Below are the code and all the weights of a small trained network. Each question names an input and a class and asks about switching units off, where a switched-off unit gives its printed mean instead of its output.

import numpy as np


def w(rows, s, z=0):
    codes = np.array(rows[::2]) - 128.0
    scale = np.full(codes.shape[1], s)
    scale[-1] = z or s
    return codes * scale


def f(y):
    return y / 2 * (1 + np.tanh(0.7978845608 * (y + 0.044715 * y**3)))


def log_softmax(a):
    a = a - a.max(-1, keepdims=True)
    return a - np.log(np.exp(a).sum(-1, keepdims=True))


def net(x, mask):
    res = np.array(x, float).reshape(1, 4) / 4 @ E
    y = f(res @ A[0][:, :-1].T + A[0][:, -1])
    res = res + np.where(mask, y, B[0][:, -1]) @ B[0][:, :-1]
    return log_softmax(res[-1] @ U[:, :-1].T + U[:, -1])


A, B = {}, {}
E = w([
[243,187,83],'x0',
[166,11,40],'x1',
[61,140,80],'x2',
[126,14,255],'x3',
],0.0087)
A[0] = w([
[125,63,170,30],'N1',
[126,252,81,254],'N2',
[180,73,110,227],'N3',
[221,166,90,134],'N4',
[125,103,150,41],'N5',
[133,157,98,83],'N6',
],0.017,0.0057)
B[0] = w([
[202,51,129,168],'N1',
[87,111,226,255],'N2',
[87,79,30,196],'N3',
[255,217,104,201],'N4',
[232,123,165,134],'N5',
[219,237,140,148],'N6',
],0.008,0.016)
U = w([
[81,124,177,242],'0',
[245,139,45,65],'1',
[10,95,113,198],'2',
[167,193,131,29],'3',
[185,73,81,135],'4',
[126,195,29,110],'5',
[158,131,244,162],'6',
[125,99,139,3],'7',
],0.013,0.012)

Each question gives the input, the list of numbers given to net, and the class t.
The units are the neurons (one row each of A and B). Each row of codes is followed by its name. A weight is (code - 128) times the scale printed after its matrix; where a second scale follows, it is the last column's (A, B and U).
mask holds one flag per neuron, in row order. A switched-off neuron (its flag False) gives its mean, the last column of its row in B, instead of its output. The means were averaged over made-up inputs and are rounded, as every weight is.
A unit's drop is (log p(t) with every unit on - log p(t) with that unit switched off) / (log p(t) with every unit on - log p(t) with every unit switched off).
The circuit of an input: a set's keep is (log p(t) with only the set's units on - log p(t) with every unit switched off) / (log p(t) with every unit on - log p(t) with every unit switched off). Starting from all 6 units, units are removed one at a time, each time the one whose removal leaves the highest keep (on an exact tie, the one counted first), for as long as the keep stays at least 0.8.
circuit, biggest first: the units of the circuit, biggest drop first
top k neurons: the k neurons with the biggest drops, biggest first
drop when u is switched off: that unit's drop, to one decimal
input [0,-5,4,-4], class 6: top 2 neurons -> N2, N3
input [-8,0,-4,6], class 4: circuit, biggest first -> N2, N1
input [0,3,-4,2], class 4: top 2 neurons -> N2, N4
input [-1,1,6,-7], class 6: circuit, biggest first -> N2, N3
input [-4,-2,2,-8], class 0: top 3 neurons -> N2, N4, N1
input [-5,0,0,-7], class 0: top 4 neurons -> N3, N2, N4, N6
input [-5,4,4,8], class 4: top 2 neurons -> N1, N2
input [5,3,-8,6], class 1: circuit, biggest first -> N2
input [1,-1,-7,5], class 4: circuit, biggest first -> N2, N3
input [2,2,-1,4], class 4: top 2 neurons -> N2, N4
input [5,-2,3,7], class 0: top 3 neurons -> N4, N6, N2
input [5,0,1,-1], class 3: top 4 neurons -> N2, N4, N1, N3
input [-3,3,4,5], class 4: top 3 neurons -> N1, N2, N5
input [-2,-4,8,-8], class 6: top 2 neurons -> N2, N6
input [-7,0,8,-7], class 0: top 3 neurons -> N3, N2, N6
input [5,-4,-7,2], class 1: top 2 neurons -> N4, N2
input [-3,-7,4,1], class 2: top 4 neurons -> N4, N6, N1, N5
input [8,1,-8,4], class 1: drop when N2 is switched off -> 0.0
input [8,-1,8,-6], class 3: drop when N4 is switched off -> 1.0
input [-2,6,-6,4], class 4: drop when N1 is switched off -> 0.1
